What each symbol does to the elements:
β: sul->ges, tet->gev, kug->zim, vaf->pip, kud->mip, vup->mag, tob->zek, sol->kug, pon->lof, kef->daz, tok->kud, mar->kas, goz->sul, rek->fen, pul->dat, zim->let, fen->muf, gul->mut, zal->mam, tos->sof, did->taz, daz->rok, ves->gog, rok->suv, kas->tus, lev->mar, sez->tos, pef->deg, zif->tok, mit->ter, puz->sez, zel->rar, taz->lat, gog->gon, tiv->ves, biv->mit, lat->vun, gol->rek, ter->big, pip->zel, dad->goz, mam->foz, sif->tob, sis->sif, foz->sud, mut->pon, dat->pef, mag->tet
φ: deg->gon, sul->ter, tet->kas, kug->mag, vaf->zif, kud->pef, vup->lev, tob->pon, sol->vup, pon->fen, kef->dad, tok->dat, mar->taz, gev->tus, goz->mit, lof->muf, rek->sez, suv->ges, pul->tiv, zim->tet, fen->tos, gul->gol, zal->kef, tos->tob, muf->sof, did->sol, rar->mip, gon->rar, daz->goz, let->gev, ves->pip, rok->sul, tus->vun, kas->lat, lev->did, sez->sif, zek->lof, pef->gog, zif->pul, mit->mam, puz->sis, ges->big, sof->zek, zel->kud, taz->kug, gog->zel, tiv->vaf, biv->zal, lat->zim, gol->puz, ter->foz, pip->tok, dad->biv, mam->daz, sif->mut, big->sud, sis->gul, foz->rok, mut->rek, mip->deg, vun->let, sud->suv, dat->ves, mag->mar
σ: deg->pef, sul->goz, tet->mag, kug->sol, kud->tok, tob->sif, pon->mut, tok->zif, mar->lev, gev->tet, goz->dad, lof->pon, rek->gol, suv->rok, zim->kug, fen->rek, tos->sez, muf->fen, rar->zel, gon->gog, daz->kef, let->zim, ves->tiv, rok->daz, tus->kas, kas->mar, sez->puz, zek->tob, pef->dat, mit->biv, ges->sul, sof->tos, zel->pip, taz->did, gog->ves, lat->taz, ter->mit, pip->vaf, mam->zal, sif->sis, big->ter, foz->mam, mut->gul, mip->kud, vun->lat, sud->foz, dat->pul, mag->vup
χ: deg->muf, sul->zel, tet->sul, kug->daz, vaf->sis, kud->pon, vup->dad, tob->tet, sol->kef, pon->kas, kef->tiv, tok->mut, mar->mit, gev->ges, goz->pip, lof->tus, rek->taz, suv->gon, pul->gol, zim->rok, fen->lat, gul->lev, zal->pul, tos->zim, muf->vun, did->zal, rar->zek, gon->sof, daz->ves, let->suv, ves->sez, rok->gog, tus->big, kas->ter, lev->biv, sez->kug, zek->gev, pef->fen, zif->gul, mit->tok, puz->sol, ges->rar, sof->let, zel->tob, taz->mam, gog->tos, tiv->puz, biv->zif, lat->foz, gol->did, ter->kud, pip->sif, dad->vaf, mam->dat, sif->mag, big->mip, sis->vup, foz->pef, mut->mar, mip->lof, vun->sud, sud->deg, dat->rek, mag->goz
ψ: deg->kas, sul->sez, tet->ves, kug->pul, kud->mag, tob->daz, pon->goz, tok->vup, mar->vaf, gev->gog, goz->puz, lof->sul, rek->biv, suv->fen, zim->dat, fen->mit, tos->mam, muf->ter, rar->zim, gon->lat, daz->gol, let->pef, ves->did, rok->rek, tus->zel, kas->pip, sez->zal, zek->rok, pef->mar, mit->sis, ges->tos, sof->foz, zel->kug, taz->zif, gog->taz, lat->tok, ter->sif, pip->sol, mam->gul, sif->kef, big->tob, foz->mut, mut->dad, mip->tet, vun->kud, sud->pon, dat->lev, mag->tiv
ε: deg->mip, sul->rok, tet->zim, kug->taz, vaf->tiv, kud->zel, vup->sol, tob->tos, sol->did, pon->tob, kef->zal, tok->pip, mar->mag, gev->let, goz->daz, lof->zek, rek->mut, suv->sud, pul->zif, zim->lat, fen->pon, gul->sis, zal->biv, tos->fen, muf->lof, did->lev, rar->gon, gon->deg, daz->mam, let->vun, ves->dat, rok->foz, tus->gev, kas->tet, lev->vup, sez->rek, zek->sof, pef->kud, zif->vaf, mit->goz, puz->gol, ges->suv, sof->muf, zel->gog, taz->mar, gog->pef, tiv->pul, biv->dad, lat->kas, gol->gul, ter->sul, pip->ves, dad->kef, mam->mit, sif->sez, big->ges, sis->puz, foz->ter, mut->sif, mip->rar, vun->tus, sud->big, dat->tok, mag->kug

The rows follow the links: the fewer symbols apart two elements are, the more alike their rows tend to be.

Each row is also shifted at random along 2 hidden directions that mean nothing.

Each row, then its element:
[-279  -51   25  -46   77  -28  -51  -26  -38  -68  -21   64  -22   -9  -74   51   64   36   -8   59   -1   14  -48  -75   69   69  -53  -57  -44  -55  -50   -9  -11    1   37  -34  -30  -37   52   21  -87  -46  -39   -9  -44    8   -3  -50    5  -14   32   18  -46   73  -32   59   32  -64  -26   30    5  -69  -15  -13]
element: sif
[ 543   45    7    1   85  -13  -74  -70  -23  -47   29   50  -53   55  -92  -11   71   68  -11   98   88   41  -92  -94    7  -32 -135  -73   22   -3  -53  -10   44   91  -83  -46  -16  -97   -6  -30   -5   30   13   -8  -96  -84   73  -88   49   45   26   75  -95   37   23  -16   11  -42    5  -12  -17  -44   -6   40]
element: rar
[-203  -52  -37  -13   80  -51   91   -1   -3   10   -2   23  -29  -74   25   65  -29  -55    7    1  -11   -1   13  -58    3   50   35  -52   -1  -29  -16  -36  -34  -60  101    6  -27   15   52   71  -85  -48   65   55   29   42  -39   40  -46  -58   34   28  -14   32  -18   21   -8  -11    1   39   21  -57   20   30]
element: vaf
[ 149   15   25  -16   -9  -18    2   27   15  -27  -46   -5   33  -84    8    8   15   -6   47    1  -84  -13   18   39   66   15   63    0  -26  -40    5    9  -57  -40   78  -44   -6   56  106  -10  -58  -55   -5  -12   20   45  -35   55  -42  -58   28  -33   11  -48  -27   58   41   -6   -1   51   36   26  -63  -26]
element: gul
[ 216  -18   61  -29  -22   65  -96   -8   -1  -34   -5  -13  -67   93  -19  -18   43   38  -64  -27   26    8    7   -9   -5   38    4   31  -30   51   16    7   23   18  -43   38  -23   25  -52   -4   11   -9  -49    4  -60  -76   33  -28   -5    6  -26  -40  -39   89  -33   18   67   16    7  -76  -35  -10    7  -34]
element: gev
[ 447   22   -1   20   -3   45  -44  -29  -32    7   56   22  -37   90  -54   -8  -18   -6  -48   26   60   37  -55  -13  -30  -20  -36   24   33   21  -20    3   89   46  -78   30   19  -54 -101  -14   56   30  -20  -21  -16  -41   30  -61   45   50  -40    7  -48   53   30  -57  -49  -14   25  -66  -54   27   36   11]
element: suv
[-217  -45  -47  -21   37  -73   88    6   16   -4  -45    9   18  -80   -5    0  -23   25   53   60  -21  -38    1  -36   18   13  -23  -71    4  -43  -40    5  -72   -7   69  -38   -9  -20   99   10  -41   -5   74   54   49   41   -8   -9   27  -45   62   34   59  -31   10   22  -15  -14   -3   73   40  -42  -42    2]
element: zif
[ -63   82   30  -12    2   35  -47  -66   66   75   47  -18  -34   13  -11   26   31 -110  -99 -120    3  -43   75   86  -31   13  105   90   17   71   59   16  104  -36  -11  -33   26   98  -38   12   10  -26  -27  -16  -73  -13  -34  104 -141   -4  -87  -21  -76   24   -7   -5   53   11   24  -98  -47   61  -24   51]
element: sof
[-205    6  -53   32   19  -70   79    4  -16   10    7   47   63  -89   19  -20  -22   -4   71   38  -31  -16  -40    9   12  -65  -23  -33    1  -52  -41   -2   -3  -19   33  -39   23  -23   53  -10  -19   16   68    4   56   64  -22   -8    6  -11   15   25   17  -76   53  -11  -54  -16   -6   55   33   -1  -17   27]
element: pul
[ -10   30   11   25  -40   82  -50   27   28   36   44  -47  -35   47   31   34  -16 -110  -57 -132  -34    0   76   85  -63   46  123  140  -20   51   63   14   64  -46   27   57   32  117 -102   38   40  -40  -57  -34   -3    3  -38   62 -104    7 -101 -102    2   34  -21  -24    9   12   14  -90  -85   67   54  -16]
element: zim
[ 164   28  -14   19   80   -6  -83  -73  -60  -40   43   78  -15   63 -102  -13   65   53    3  115  102   39 -126  -74   -6  -57 -145  -88   33    3  -82  -25   94  100 -118  -33   17 -129  -41  -49   18   60   28  -34  -66  -38   88  -93   65   97    9   52 -121   36   42  -51  -62  -49  -15  -28   -9  -24  -12   53]
element: gon
[  68  -32  -37   27    5    8  -18   52  -44  -69   -8   24   33   15   -4   53  -25  -27   42   16  -26   59  -16  -20   -7   43    6   22  -59  -59  -30    9   20  -10   55   44   33  -13  -19   37  -19  -39  -63  -23   84   53  -67  -40  -11   10  -37  -55   -2   23    1   27  -78  -54  -22   14  -42   71   57  -47]
element: sol
[ 223   36   21  -42   12    0  -27  -58   -4   44   -5    3  -13   26  -26  -38   66   64  -31   35   64  -50  -26   -9   11  -47  -41  -34   54   44  -13  -25  -15   42  -86  -47  -22  -39   23  -39   30   26   36   19  -92  -48   68   -6   31   13   47   65  -24    0    6  -17   40   24   14  -22   29  -52  -56   41]
element: mip
[ -91  -40    5  -19   61  -42    1    3  -27  -75  -38   56   -4  -57  -27   70   25   10   35   35  -23   20  -28  -55   57   72   -1  -43  -68  -63  -46    8  -38  -17   56  -16  -14   -4   69   23 -101  -72  -10  -13   14   25  -28    8  -18  -31   35  -12  -28   26  -43   70    4  -65  -30   57   20  -27    6  -25]
element: sis
[ 168   75   47  -45  -21   -3  -66  -12   59   11  -40  -27   37  -29   -8  -20   69   14  -42  -43  -17  -34   41   57   64  -17   38   21  -31   32   28   -4  -24  -25   -1  -71  -37   92   50  -14  -24  -11  -31  -12  -74  -26   14   91  -67  -49  -20  -10   -3  -25  -39   49  102   11   28   -7   29   26  -81  -16]
element: pon
[-221   19   48   47  -90   51  -54   40  -20   -7  -20  -23   36   64   14  -42   10   55   34   -2   -3    8   -6   24   12  -52  -14   26    0    8  -16   20  -18    0  -77   24    5  -15  -47  -45   70   65  -46  -59    5   -9   14  -57   51   40  -26  -33   21  -51   16    1  -27    4  -18   11  -11   78  -22  -74]
element: lat
[ 227  -60  -41   68  -10  -19   23   56  -75  -82    9   39   53   -8    4  -19  -33   90   98  117   -9   73  -65  -59    9  -64 -113  -70    0  -92  -87   -3  -15   26  -20   15   33 -126   11  -40    3   59    5  -26  109   50   19 -119  126   37   37   14   46  -58   51  -29 -117  -42  -41   76   31   16   34  -33]
element: zal
[-282  115   12  -14  -51    6  -21  -54   78  117   32  -56   24   10   -3  -35   30  -66  -49 -104   -3  -68   50  100  -27  -20   95   65   18  114   78   22    9  -30  -11  -44   13  107  -22  -17   17   24    4  -19  -41  -16    4   97  -85  -24  -48   -7   -6  -26    5  -25   66   46   15  -63   -7   41  -59   55]
element: muf
[-230  125   47    0  -32  -19  -43  -39   38   65   22  -19   39  -33   -3   -4   31  -63  -26  -94  -42  -61   12  116   -3  -33   99   98   10   58   48   36    5  -31   15  -56   21   91    2  -50    1   20   -6  -44  -31   -5  -37   83 -108   -1  -41  -17   18  -75   -8   -6   32   38   -5  -40  -13   83  -58   15]
element: fen
[ 158  -45  -32  -20  114  -58   18  -39  -42  -47    4   67  -25  -25  -41   33   -9    9    0   93   30   17  -53  -65   18   30  -78  -81   -1  -52  -32  -11   16   44   27  -31  -29  -74   62   22  -80  -30   17   39  -11   13    2  -28   30  -20   56   64  -46   51   21   21   -1  -61    5   38   33  -88   -6   41]
element: pip
[  65   82  -45   35   25  -55    9  -36   -5   44   50   38   40  -32  -15  -46   30   42   27   55   38   -8  -72   15    1 -116  -74  -55   62   17  -51   -1   26   17  -75  -38   38  -44   -7  -70   34   66   58  -32  -12   13   24  -31   30   42    1   67  -23  -81   63  -83  -35    5    0    9   21   24  -49   46]
element: pef
[ 370  -13   -6  -46   86  -18   31  -54   13   47   23    8  -46  -17  -28    5   10  -30  -43  -15   31  -25   13  -31  -23   34    2    3   24   28    9  -28   35  -11    2  -22  -10   17   14   11  -30  -41   46   58  -65  -18   15   50  -41  -31   11   28  -57   48  -11    9   54  -15   38  -62   13  -78   -2   60]
element: zel

Start here and follow the symbols in turn, left to right. Where do you end up?
Answers are names.
[ -45   24  -82   38   90  -62   79  -37  -13   18   70   44   14  -54  -15   54  -28  -89    6   -1   10  -11  -19   -9  -50    4   25   -4    1  -18  -30    4   83  -18   39  -17   31   -2   -5   11  -24  -33   41    4   14   51  -15   16  -60    8    4   28  -45  -10   35  -55  -71  -37   25    8  -20   -5   53   75]
ε ψ χ -> biv
[ 216   69  -58   50   11  -64   55  -20   42   74   38   -8   59  -72    5   -9  -17  -38   49  -36  -29  -29    7   91   -3  -68   12  -13   18    2  -10   23   23  -24   21  -53   48   40   21  -18   15   36   49  -31   48   74  -30   27  -51   -7  -19   17    7  -89   65  -33  -36   -4   11   26   21   35  -34   51]
χ σ -> gol
[-127   53  -13  -80  -11  -43   97  -63   88  124   -6  -57   -7  -50   26  -37  -21  -24  -68  -88  -24  -79   89   60   -4  -11   63    3   49   77   79    3  -40  -41   11  -51  -32   89   51   -1   10  -12   86   46  -26  -31   -7  111  -51  -75    7   47   59  -29  -26  -10  103   74   42    0   48  -63  -65   59]
ψ χ σ φ -> biv
[ -34  -84   -3   -2  -11  -33   69   64  -48  -51  -52   15    9  -20   22  -11  -42   71   75   81  -20   42  -20  -79    2   -1  -92  -95  -12  -58  -47   -1 -103    8   34   33  -35  -97   52    6   -5   24   43   54   80   14   21  -73  103  -13   87   20   71  -43   18   26  -67  -20  -37   72   52  -43   24  -34]
ε ε φ -> dad
[ -61   36   49  -43   28   29  -81  -66   11  -29    0   17  -34   49  -73   13   55   36  -41   26   65   -1  -22  -25   11   43  -27   -8   13   15    5    6   14   24  -54  -32  -22    5   18  -13  -45  -14  -35  -10 -122  -49   48  -19   -5    8   13    9  -70   75  -46   16   70   -4    9  -43  -26  -52  -61   19]
φ ψ -> sul
[ -51    9   66  -56   54    5  -78  -33  -16  -77    3   48  -24   33  -56   22   76   33  -34   31   47   22  -60  -54   48   49  -32  -38  -33    8  -20  -21   21   35  -10  -35  -32  -16   29    5  -41  -43  -47  -13 -103  -27   50   -9   -3   -5    1   19  -78   71  -60   60   56  -51    5  -23    6  -41  -23    9]
φ β ψ -> sul
[-117  112   -6    4   -8   -8   39  -56   50  108   43  -37  -17   -4   10  -40    5  -40  -48  -64   44  -52   16   76  -38  -53   29   45   64   89   42   16   26  -10  -67  -47   12   49  -19  -19   60   39   53    2  -49  -34   14   52  -27    4  -11   28    8  -39   37  -65   29   50   16  -54   23   -6  -59   55]
σ σ β -> pef
[ 199   68   67  -55  -10   16  -94  -50    5   -2  -31  -10    8   52  -61  -27   98   83  -37   20   16  -27  -21    3   46  -32  -16  -15   -4   39    4  -23   -6   39  -66  -65  -29    9   32  -45    4   17  -34  -25 -108  -47   56   -6   44   -5   -4   18  -10  -11  -11   16   60   -4   17  -22   21  -16  -83  -11]
σ φ -> fen
[ 111   18   -4   40   62  -26  -87  -13  -47  -92   47   79   35  -23  -69   69   40  -27   40   63   -3   48  -86   10   61   45  -16   20  -60  -42  -53   21   51    8   28  -33    5  -11    3    0  -64  -36  -36  -61  -23   45  -34  -17  -36   22  -30  -10  -88    2    1   43  -60  -94  -18   13  -42   54   -1   11]
ε φ χ σ -> sol
[-291   27  -62   17   66  -35   61  -92    7   62   83    3  -21  -19  -25   23  -16  -69  -62  -30   39  -22   14   11  -51  -13   -6  -13   38   32   21  -14   73    8  -16    5   22   13  -23   26    1    7   44   29  -28   13  -14   21  -61   13  -13   37  -61   34   37  -83  -35  -18   33  -43  -18  -17   25   84]
β ψ σ -> taz
[ 113  -53    8  -24  -34   27   52   60   -4  -35  -34  -14   -8  -13   42   72  -53  -55   12  -55  -51   -7   84   -5   -2   98   63   57  -48  -31   30   10  -50  -57  117   56  -11   55   14   46  -57  -69  -12    6   44   27  -59   27  -73  -48   -5  -85   29   29  -36   64   34   12  -12   18  -30   23   44  -54]
ε ε ε -> lev
[  83   17   20  -33   -3  -43  -46   -9   11  -24  -66    9   34  -52  -10   -9   77   58   32   11  -41  -22  -16   30   82    9   14  -28  -56  -17   -6   17  -61   -2   11  -63  -19   17   79  -49  -69  -24  -16  -12   -8    8   -4   21  -13  -38   35   -1    5  -47  -29   53   71  -26  -17   70   42   12  -76  -49]
φ ψ -> biv
[ 111   97   -7   17  -22  -39  -39   17   10  -14   10   29   62  -54   -4    6   39  -36   55  -15  -46  -10  -25  101   35  -38   44   40  -22  -27  -21   36   20  -20   22  -60   50   56   10  -37  -15    3  -28  -91   13   66  -26    8  -59  -10  -31  -19   -8  -81   39   21  -16  -44  -19   22   13   83  -53   -8]
ε β ψ χ -> pip
